(in the rows, 128 means zero)
Each row has a class, written after it.
[139  95  98  90 125  71 107 144  79 120 133 160  78 149 183  59 174  98
 125 134 136  92 160 127 158  85 162 113 106 109 127 148 178 156 111 153
 130 109 102 121 136 138 127 149 149 156 126 138 162] -> <44>
[ 98 136  84 118  98 202 165 116 193 114 153 161  98  98 120 167 127 148
 117 201 100 121 152 146 130 169 125  84  67 140  94 185 160 120 142 145
 131 111  81 126 145 134 142 146  66 155 193  97 129] -> <185>
[144 135 107 162  94  63 153 112  42 142  76 120  99 113 130 104  95 155
 197 141 119 122 126 133  95 127 126 133 157 137 129 152 154 146 159  86
 133 145 111 173 109 133 111 149  81 172 115 124 120] -> <71>
[191 129 135 179  83 189 157 124 151 130  88  98 148 105 135 130 110 113
 115  90 133 155  94 107 154 106 162 129 173 150 125 129 109 190 136 166
 153  88 127 147  75 137 119 150 108 159 145 132  42] -> <89>
[130  87 138 150 183  80 149 123  91 138 139 190 143 117 124 112 167 191
 117 108 111 185 153  75 119 108 102 121 111 196 201 142 241 147 150 100
 126 166 148 125  95 103 102 169 117  79 119 126  61] -> <24>
[133 120 114 119  89  65 118 107 171 150  98  62 134 153  95 104 174 127
 157 162 120 100 161  90 149 121 127 127  98 101  94 114 156  91 126 168
 125 139 147 122 156 119 182 168 186 130  45 122 127] -> <224>
[124  84 129 116  77  97 133 132 107 129 158 114 146 128  83  76 128 113
 145 134 181 146 154 153 125  77 117  81 113  71  91 183 155 183  93 171
 115 115 139  96 139  99 162 156 150 159 170  95  76] -> <46>
[188  98 125 137 151 119  58 105 139 118 135 201  79 167 170 163 119 140
 174  70 119 144 122 104  89  91 101 121 104 152 142 148 122 142 108 128
 142 128 161 139 112 137 181 150 166 181  84 122 105] -> <44>
[116 157 114 109 101 174 140 115 184  82 162 109  86 136 121 114 141 134
 140  91 109 127  87  66 131 127 128 139 150 178 117 151 151 151 117 147
  84 181 135 156 153 109  66  98 127 127 156 161  96] -> <224>
[146 134 142 111 165 170 141 122 159 144 104 116 131  86 115 184 128 133
 187  89 126 154 124 113 107 161 122 127 137 217 134 124 127 132 123 108
 134  88 143 146 112 135 117 159 100 174 154 184 173] -> <90>
[147 115 170 151 156  51 169 136 155 161 124 164 123  86  87 101 105 131
  79 171 161 150 153 137  87 144 104 144 131  97 128 133  90 151 158 118
 144 137 162 119 113 100 124 103 157 186 105 113 130] -> <24>
[124 127 132 107  52  83 164 128 145 132  91  83 151 114 114 114 164 171
 138 163 154  83 123 116 137 111 127 153  98  98  85 167 134 139 113 102
 171 142 139 113 132 140 129 152  92 150 147 168 166] -> <185>
[103  82 184 135 198  97 146 139 106 129 117 109  81 169 114 142  75 105
 109 189  72 128 137 126 131 112 131 123 123 146 109 182 122 108 182 130
 160  97  99  71  95 135 137 131 144 118 112 137  97] -> <24>
[154 122 107 153 112 107 121  92 121  67  89  79 141 116 133  91 106 175
 111  98 136 135 113 127 121 112 144 170 131 107 148 113 189 116 107 131
 126 159 105 154 146 126 162 112 144 130 146 170  75] -> <89>
[136  72  78 119  92  90 119 127 120 113 124  92 125 209  98 152 125 138
 158 166 123 134 160 176 141 108 157  90 107 114 110 119 194  74 105 185
  60 158 104 129 137 129 155 132  91  92 193 120 155] -> <224>
[119 152 161 126 163 119 153 155 129 128 108  65 192  69 167 119 134 146
 127 136 142 150 139  86 128  87 159 195  92 122 164 105 182 156 104 134
 136  63 132  84 131 111 202 142 148  94  88 166 137] -> <89>
[ 99 172  77  93 122 207 116 110 168 106 161 165 143 103 151 175 100 134
 100 143 127 115 123 140  92 113 136 119 122 171 151 130 172 157 117 125
 156 162  87  76 155 140 104 134  94 139 202 120 164] -> <57>
[ 97 125 132 122  87 105 134 142  99 178 101 110 120 120  93  91 115  91
 142 122 175 107  97 169 112 124 150 118 123 143 105 126 207 116 118  99
 166 163 144 132 138 118  82 114 120 100  71 144 155] -> <24>
[130 142 138 111  90 120  97 110 119 137 151 131 127 189  91 121 132 158
  90 165  89 109 162 147 117 111 141  95 178 159 130 184 130 162 131 134
 185 136 133 125 128 127  92 122 131 163  62  85 144] -> <44>
[ 88 104 176 133 175 127 150  91 166 131 108 120 130 106 132 104  69  91
 160 106  91 108 144 101 132 122 119 173 142 130 117 127  89 158  75 135
 166 113 116 153 148 104  89 145 156 132  22 174 105] -> <89>
[136 205 135 155 145 125 168 161  80 172 112  64 195 116 114 115  68 108
 104 158 120 197 163 142 125 140 147 102 178 104 125 131 185  93 105  79
 131  91 139  77 107  95 125 123 173  93 148 129 159] -> <46>
[ 94  84 138 152 136  93  65 135  52 122 102 168 158 137 158 171  98 131
  94 144  46 105 127 183 118 101 132 123  83  58 142 173  95 155  90 151
 132 112  98 160 139 104 162 157 219 137 146 107  71] -> <157>
[100 136 130 116 179 150  90 106 118 116  98  85 135 108 120 134 112 120
 152 117  80 150 113 127 160 104 133 116 126 145 165 101 176 154  99  91
 144  98 123 171  97 127 130 167 157 166 145 164  93] -> <157>
[131 145  96 119  65 156  99 122 156 122 171 142 108 128 136 140  95 106
 109 115 107  78 133 122 102 153 124 153 143 165 116 141 115 100 114 142
 112 162  89 121 156 115  69 103 111 161 147 168 184] -> <25>
[164 107 153 142  99  99 159 137 159 140  98 107 121 161 136 135 115 115
  80 170  50 166 157 139 161 158 127  93 127 210  92 121 138 120 102 164
 104 165 130 166 125 131 104 131  75 180 126 142 127] -> <111>
[128  99 119 156  86  89 115 147 133  94  87 116 109 199  70  63 109 188
 145 181  89 128  98 136 129 122 126 117 106 122 108 131 172 100 138 141
 165 117  85 156 120 129 206 128 124 189 139 106 142] -> <25>
[129 150 108 165  97 112 149 135  80 160 137 129 110 149  98 112 160 159
 194 173 148 115 119  80 138 150  95 120 140 115 119 185 146 149 129 104
 158 119 113 119 175 109  67 165 108 132 124 127  97] -> <25>
[128 124 134 129 134 107 158 123 140  98  99 100 147 119 159 138 120 159
 147 160 121 124 136 152 158 114 153 169  80 105 101 132 144 148 131 140
 194 106 159  76 101 162 147 160 137 119 105 109  93] -> <179>
[117 100  65 153  79 119 136 142 159 126 159  95  88 137 147  75  54 107
 105 163 165 152 109 168  97 113 120 137 107 117  84 110 168 153 109 160
 137 142 127 124 148 133  97 135  45 112  74 102  84] -> <185>
[122 170 118  84 121 148 154 101 153 169 116 105 142  92 146 134 136 149
 166 155 128  87 180 157 127 129  95 116 125 132 135 205 164 108 145 146
 148 116 123 103 117 107  72 104  88 108 115 112 168] -> <46>
[138  87 164 135 141  99 115 140 109 154  72 158 166 147 130 116 176 140
 129 101 117 140 107  89 116 115  82 135 128 151 161 174 117 136 158 139
 132 119 133 132  98 119 163 124 122  48  79 140  88] -> <111>
[146 113 142 148  72 107 178 103  92 134 131 111 159 132 129  97 169 126
  20 138 114 105 154 147 108 159 137 114 127 119  84 203 104 100 175 171
 119 160  93 146 196 126 136 128 160 161  98 138 125] -> <44>
[127 145 118 153 130 157 106 120 147 130 107 132  82 110 112 102 129 150
  87 153  76 131 122 180 125 126 188 112 128 131 135 112 172  91 162 131
 117 147 119 140 110 116 117 102 132 119 129 132 124] -> <185>
[178 110 121 168 160 148 105 128 126 110 148 200 109 131 116 139 130 167
 112 133 138 137 115 157 146 141 130 158 105 161 134 125 155 156 169  63
 170 155 133 108 151 136  93 109 200 164 135 137  81] -> <44>
[130 128 135 128 125 180 102  66 135 157 128 130  81 113 123 141 100 151
  97 156  68 166 130 109 159 116 115 119 117 132 173 122  80 116 160 142
  94 104 157 154 134 124 102 123 152 164 131  81  76] -> <90>
[141 100 148 126 118 107 142 137 153 121  89 148 101 152 169 187  98 117
 122 112 110  94 131 109  85 124 151 157  83 162  85 122 126  98  93 133
 136 126  97 106 141 123 134 128 120 148 145 209 198] -> <179>
[131 115 118 117 178 140 106 150 101 142 153 193 144 116 156 128 148 131
 181 152 108  77 176 110 105 153 150 129 130 170 184 105 146 134 158 118
 111 135  92 156 149 141 135 152 133  77 149 125 155] -> <46>
[173 131 126 155  84 148  97 127 120 123 149 137 115 131  88 136 151 150
 105  84 122 136 129 109 134 140 103 109 148 188 158  86 132 119 162 148
 125 173 105 155 114 125  92  95 101 198 139 166 138] -> <24>
[179 117  86 122 172 157 124 108 160 125  97 144 175 146 122 136 155 149
 117 100 180 111 117 161 119 124 135 122 178 142 143 134 234 140 103  96
 141 123 126 163  87 135  88 136 115 105 170 119 105] -> <57>
[108 160 150 159 108 110 111 118  88 157 121 182 127 143 174 130 101 120
 154 140  86 110 130  94 130 139 152 115 160 134 128 119 164 118  95  96
 210 108  94 117  98 135 128 138 120 123 135 175  88] -> <71>
[130 102 133 158 153 101 117 119 124 141 127 168 133 142 131 129  91 177
 188 176 161 163 127 131 122 134 120 155 109  95 175 100 142 163 158  83
 150  94 116 185 134 155 153 157 106 157 112  92 129] -> <25>
[192 127 145 124 142  84 125 174 108 125 127 109 180 145 126 144 176 169
 123 130 117  75 159  91 157 131 144 154 134 167 139 111 149 137 161  81
 168 122 134 162  60 130 158 172 121  65  76 168 145] -> <24>
[140 143 138 160  55 119 184  73 121 154  51 117 133  97  93 172 199 128
 118 161 187 100 100 106 116 120 135 154  96 107 123 131 151 113 124 104
 134 111 125  86 205 131 144 142  84 112 187 136  67] -> <185>
[166 151 128 140 138 107 149 146  99 128 145  70 153 149 104 126 118 168
  82 192 138 116 132 158 104 146 153 101 129 116 105 163 182 122 133 105
 150 115 115 132 171 146 123 161 119 138 111 115 135] -> <185>
[ 67 110 133 147  90  91 124 133 121 165 153 122  63  88 120  63 116 120
 107  95 132 160 110 127 153 116 135  79 157 167  94 129 152 125 182 138
 128 156  69 108 145 108  56 107 156 173 105 177 113] -> <71>
[105 140  92 123 107 179  93  62 174 127 133 141 142 112 134 127 152 140
 153  89 147 125 140 107 134 110 133 128 119 122 126  83 185 137  77 142
 149 145 130 119 173 123 101 158 177 164  86 117 115] -> <57>
[ 96 144 123 149  39 136 125  58 155 145 149 168 122 145 111 118 125 150
 150 125 158 130 154 109 101 116 139  87 157 105  99 193 183 148 151 157
 197 111 107 107 140 127 109 114 139 212  99  79  89] -> <71>
[201 110 124 117  59 133 141 153 140 141 129  50 154 103  68  68  89  93
 137 171 179 174 114 130 153 135 101 137 130 110 129 152 133 117 138 158
 152  85 131 103 117 123 119 147 106 222 135  89 132] -> <25>
[105  88  92 141 122 125 143 126 140  97 122 129 148 118 144 109 139  91
 104 174 108 103 181 112  87 116 192 162 121 106 106 156 175 170 135 174
 148 126 130  68  96 127 151 172 124 123 183 170 116] -> <179>
[167 166 136 124 154 168 111 118 141 126 113 143 110 103 121 150  54 123
 117 145 145 101  84 133 105 115 137 129 142  97 142 150  90 170 118  90
 132  95 140 141  99 154 170 102 170 188 194 115  98] -> <89>
[113 104 120 141  57  90 130 102  82 144  93 123 196 138  44 159 178 109
  95 110 108  65 174 154 109 112 140 110 157 174 136 130 144 137 183 150
 108 173  91 157 121 131 126 141 109 163 139 129 194] -> <24>
[124  84 106 136  44 142 134 123 141 144 121 140 107 147 141  65 101 119
 102 139 138 106 152  87 107 139 125 132 108 136  82 117 162 110 104 142
 121 117  89 109 129 127 155 121 142 152 152 159 106] -> <46>
[135 105 145 145 127 127 221 108 124 150 116 135 165  88 102 137 131  98
 136 154 151 124 149 140 115 144 166 133 155 184 135 116 123 142 166 165
 159 142 134  80 132 146  44 151  70 137 168 120 141] -> <24>
[133 136 131  90 146 122 160 146 159 127  97 126 118  99 108  84  86 110
 101 156  78 148  79 159 140 116 113 106  78 200 157 134 193 131 113 107
 175 178 124 165 149 102  87 145 104 155 133 106 115] -> <157>
[131 113 154 186  77 135 206 132 121 148  95 142 147 174 158 123 159 130
 115 122 130 134 166 121 151 110 186 135  79  77  64 152 157 140 120 162
 121 100 126 128 119 139 213 134 126 124 106 151 111] -> <89>
[ 91 125 153 138  42  82 133 110 148 104  80 110 136 111 149 105 134 114
  99 162 102 130 114 125 116 152 159 166 165 100 129 116 105  75 135 140
 177 158 109 132 114 146 211  90  70 100 187 174  87] -> <71>
[148 129  72 115 111 154 116 144 142 109 128 123 127 139 194 141 122 120
 116 111 103 100 114 120 131 121 111 158  82 128 115 133 125 150 100 102
 151 131 153 151  88 143 172 168  93  59 106 149  72] -> <157>
[149  53 137 153 197 132 109 116 135 142 104 174 145 125 148  80 102 156
 134 107 107  95 116 123 103 110 114 197  58 109 128  83 130 118 133 113
 109 138 183 151  83 146 142 119 218 172  88 165 156] -> <179>
[172 187 156 137 143 120 141 112 137 149 117 149 150 132 108 166 161 133
 170 163 192  88 115  80 168 113  97 126 153  89 134 111 119 160 121  97
 162 107 103 142 116 114 146 130  96 153 181 146  54] -> <57>
[140 112 145 180 100 121 149 173  59 174  84 122 186 154 100 117 181 164
 136 141 110 178 112  62 119 154 135 116 135 146 130 149 156 112 119 126
 153 102 144 114 143 112 147 169 157 123 171 170 124] -> <90>
[ 89  89 120 104 191 127  98 126 191 121  91 157 122  73  87 125 167 155
 176 121  96  93 137  95 145 147 121 118 170 129 170 184  70 109 188 139
 120 126  91 166  88 109 165 129 193  73 142 131 119] -> <89>
[113 151 123 122 146 147 125 109 118 155 152 119  80 125 145 102 119 111
 156 133 161 154 127 128 157 118 126  98 151  98 108 170 109 132 177 122
 133 116 142  93 105 164 104  96 171 209 142 144 151] -> <44>
[147 178 139  87  93  95 189 115  77 151 119 103  89 164  82 137 134 147
 132 155 129 147 159 139 124 108 132  72 123 141 128 194 131 119 128 109
 151 151 132  62 154 124  88 148  82 153 124 106 150] -> <157>
[142 134 109 133 124 140 126 134 100  98 122 136 183 143 158 128  69 125
  91 169 129  90 102  89 150 154 110 180 101 123 129  75 141 120  77  97
 127  87  71 140 178 116 115 100 150  68 141 146 113] -> <111>
[ 68  36  93 118 157 140 140 108 149 116 120 133 103  79  97 105  63 112
 111 124 148 136  82 139 101 105 116 144 113 139 130  93  93 137 113 151
  66 117 104 126 165 103  62 123 149 107 164 117 134] -> <179>
[130 146 122 127 128 134 117 100 120 113 123  93 153 140 121 130 148  78
 106 167 144  83 148 180 151  95 147 188 140  82 140 143 132 173 183 157
 160 108 146  93 140 156 107  88 113 159 166 129 113] -> <90>
[122  50 184 170 131 115  87 112 127 119 111 144 144 159 154 172  91 137
 114 122 108 146  75 143  94 102 142 148  89 179 120 117 150 158 118 148
  95 162 131 172 165 135 166 122 138 121 131 157  40] -> <111>
[123 114 164  76  71  96 112 118 136 152 107 147 147 115 168 133 133 110
 112 116 115 116 155 120 124 108 154 114 139 122 149 156 135 106 116 135
 158  81 102 146  82 134 179 134  94 125 120 127 168] -> <71>
[105 131 135  94 135 151 159 122 154 106 141 159 128 152  91  27  97  88
 149 177 119 101  90  82 105 127 112 119  96 163 128 134 203 102  99 145
 137 198  99 140 172  83 116  76  66 116 178 192 154] -> <111>
[180 164 130 168  74 102 142 111  98 138 119 115 141 145 164 130 184 167
  73 205 119 121 134 143 127 136 146 129 100  48 138 188 144 139 156 116
 191 149 143 127 163 145 177 176  72 111 167 148  73] -> <25>
[139 135 151 117  94 132 130 106 100 144 110  61 128 132 129 150  95 115
  41 163 159 153 173 167  89 155 129 133 166  39 132 205  92 126 167  99
 149  60  82 136 135 157 116 121  90 153  76 139 169] -> <185>
[137 115 116 179 144 128 171  84 136 149  99 103 171 131 118 115 168 165
 163  97 157 141 172 114 121 108 135 169 135 162 135  51 202  90 156 118
  66 139 150  99 107 130 151 101 111  91 159 185 123] -> <46>
[134  94 124 140 119 108 126 102 126 128 129 101 164  67 179  85 162 136
 112  72 126 191 152 106 118 104 137 170 126 106 148 103 144 128 129 117
 125 122 188 103  76 141 193 168 129  98  97 182 100] -> <71>
[124  96 150 162 109 116 123 166 137 109 126 149 137 129 151 149 104 124
  96 153 109 137 113 152 141 139 104 153 104  95 116 202  93 174 122 166
 170 134 114 125 157 140 159 115 163 140 123  93  32] -> <89>
[130  98  97 107 143 139 130  67 125 138 113 141  49  86 173 113  68 108
 122 103 115 101 129  89 129 127 120 100  94 131  90 183 172 111 124  74
 116 113  84 130  91 146  98 203 156 159 146 189  77] -> <185>
[123 170 126 156 145  94 138 138 146 171 127 149 175 107 156 127 120 150
 146 112 139 130 141 114 123 110  86 130 137 163 148  96 161 154 146 114
 138 135 133 136 111 118 135 125 125  89 100 113 102] -> <46>
[155 100 148 125 140 138 192 107  85 122 106  74 189 131 127  71 138  97
  68 167 117 165 111 130 173 140 116 145 115  84 145 165 140  85 137 150
 152 127 150 108 158 150 109 137 112 126 228 162  91] -> <90>
[152  82  72 150 196 136 116  95 106 114 125 195 107 162 192 130 101 160
 114 157  96  75 144 144 129 107 116 143 114  77 125 132 120 140 114 131
 114 131  98 143 117 133  97 153 148 100 155 115  81] -> <57>
[132 162 126 142 130 147 155 138 110 150 106 144 150 142 126 118 120 162
 129 152 120 159 123 132 124 116 125 125 123  89 152 198 130 142 203 118
 190 131 167 103  85 138 114 127 127  77  66  59 122] -> <179>
[107 142 117 146 190  67 137 169  90 170 122  99 159 144 117  84  91 114
 187 156  84 141 130 103 113 140 141  95 169 149 137 151 142  66 173 155
 125 165 137 118 100 122 121 152 200 112  92  96 126] -> <157>
[189  84 139 164  98 165 142 136 134 133  84  99 189 126 117 107 181 130
 118 103 136 146  83 199 145  93 120 114 111 107 143 138 116 143 158 173
 157 162 148 171 171 118 109 129  90 103 172 138 120] -> <46>
[104 156 117 122 150 142 142 133 103  97  94  93 142  92 100  98  91 171
 137 123  77 161 108 141 108 149 121  80 166 153 172 185 159 105 113 155
 166 149  57 147 157  97  94 129 112 118 148 146 158] -> <89>
[ 98 113 118 103 106 151 142 109  95 144 108 108 155 101 112 115  91 142
 154 167  96  71 107 173 100 104 136 118 109 127 130 210 101 135 171 167
 171 154 109 100 105 124  92 143 118 134 159 123 116] -> <157>
[133 180 122 101 127 171 152 153 121 116 169 128 167 139  72 125 111 108
 109 141 103 144 143 131 117 133 138 105 145 189 161 165 237 145 147 128
  86 165 104 138 104 102 104 100  95 133 179 128 154] -> <224>
[122 118 141 111 134 111 148 157  98 118 115 145 161 149 125 152 154  96
 112 170 134 132 130 124 145 162 129 112 111 126 112 179 155 156 105  64
 164 149 106 116 168 138 142 157 102  65 193 203 134] -> <111>
[169 115 179 152 177 121 141 133 124  85 136 106 126 132 163 128  95 153
 173 114 112 204 100 176 177 122  96 166  79  90 129 168 134 114 114 141
 184 104 154  89 115 139 137 140 120 141 112 133  54] -> <25>
[130 130  96 173 125 113  94 133 119 107 164  98 146 110 104 152 110 134
 119 134  78 142 150 157  97 138 113 119 132 152 127 112 134 176 142 175
 104 191 103 136 150 105 124 161 130 159 128 179 100] -> <224>
[164 108 104 141   4  99 148 127 169 142 148  88 146 143  95  96 114 125
  30 204 149  93 165 165 132 141 129 138 113 136  68  92 132 125 128 172
 147 153 128  74 101 186 161 125  54 209 157 125  94] -> <185>
[117 100 117 131  90 116 139  78 138  94  81 151 108 177  96  95  74  54
 115 154 122 107 137 102 105 106 133 117 130 131  85 147 169 151 103 169
 120  90  80 109 111 125 178 118 120 182 168 115  70] -> <111>
[118  74 112 135 175 184 101  93  99 128 130 164 126 125 162 129  59 115
 125 108  88 112 131 195  95  94 155 134 100  87 140 188 128 136 161 139
 137 133 104 133  86 108  84 134 160 111 137 164 102] -> <157>
[170 101 126 113 171 120 124 124 150 107 128 126 162 125  99 121 143  96
  75 145 139 132 119 182 169  83 142 142 104 110 145 106 145 174 126 126
 156 110 168 111 145 132 126 146 137 140 211 135 116] -> <90>
[132 135 143 156 146  89 174 141 117 114 132 159 166 165 104 112 113 139
 121 135 121  84 122 103 118 106 162 148 120 195  89 112 167 148 178  99
  97 191 104 116 128 112 139 107 137  88 147 189 139] -> <111>
[134 140 124 132  94 124 166 122 137  99 108 112 164 114 110 163 113 146
 141 153 145 150 111 155 158 138 123 130  72 117 122 148 165 116 146 108
 158 151 107 140 137 127 177 135 112 144 195 123  62] -> <157>
[ 67  94 133 138 126 118 112  96 139 176  76 124  83 151 107 139 102  99
 144 149 170 114 130 135 107 138  67 157 159 104 121 166 101 132 149  93
 155  86  98  86 202 147  53  73 180 138  85 100 119] -> <46>
[132 115 121 113 116 120 114 146 173 109  95  95 158 115 148  90 120 105
 114 108 148  87 111 133 175 138 125 146 146 113 119 109 134 104  95 179
 185  87  74 121  97 149 162 100 134 116 136 171 103] -> <89>
[167 162 114  77  91 115 133  96  85 122 140 139  80 193 125 124 155 179
 117 166 137 100 166 136 118 108 108 112 103 128 132 206 187 127  91 104
 145 107 144 108 143 132 140 111  87 138  77  69 129] -> <44>
[121 129 151 129  89 130 164 133 165 113  87 126  95 133 143  99 162 112
 156 129 147 195 122 161 142 122 126 133 129  66 140 165  90 133 113 225
 181  37 112 100 155 124 121 106  58 156 100  63 152] -> <25>
[128 121  97 125 122 102 128 148  75 126 100 148  92 121 122 123 193 140
 165 181 127  83 156 128 102 111 163 144  93 163 130 133 183 160 126 114
 134 105 101  88 153 112 175 154 106 127 140 160 162] -> <44>
[142 152 145 123 180 171 124 139 128 145 125 129 173  88 193 131 120 165
 158 135 129 111 103 131 106 104 166 142 122 141 144 114 177 139 113 146
 147 115 129 120  72 127 149 146 117 111 156 163 117] -> <57>
[121 156 106 160 150 150  82 124 158  98 133 129 108 101  69 159  75  85
 112 161 110 156 143 149 127 125 150 107 146 138 129 126 122 158 217 132
 115 129  54 112 160  76 122 100 184 158 133 135 133] -> <111>
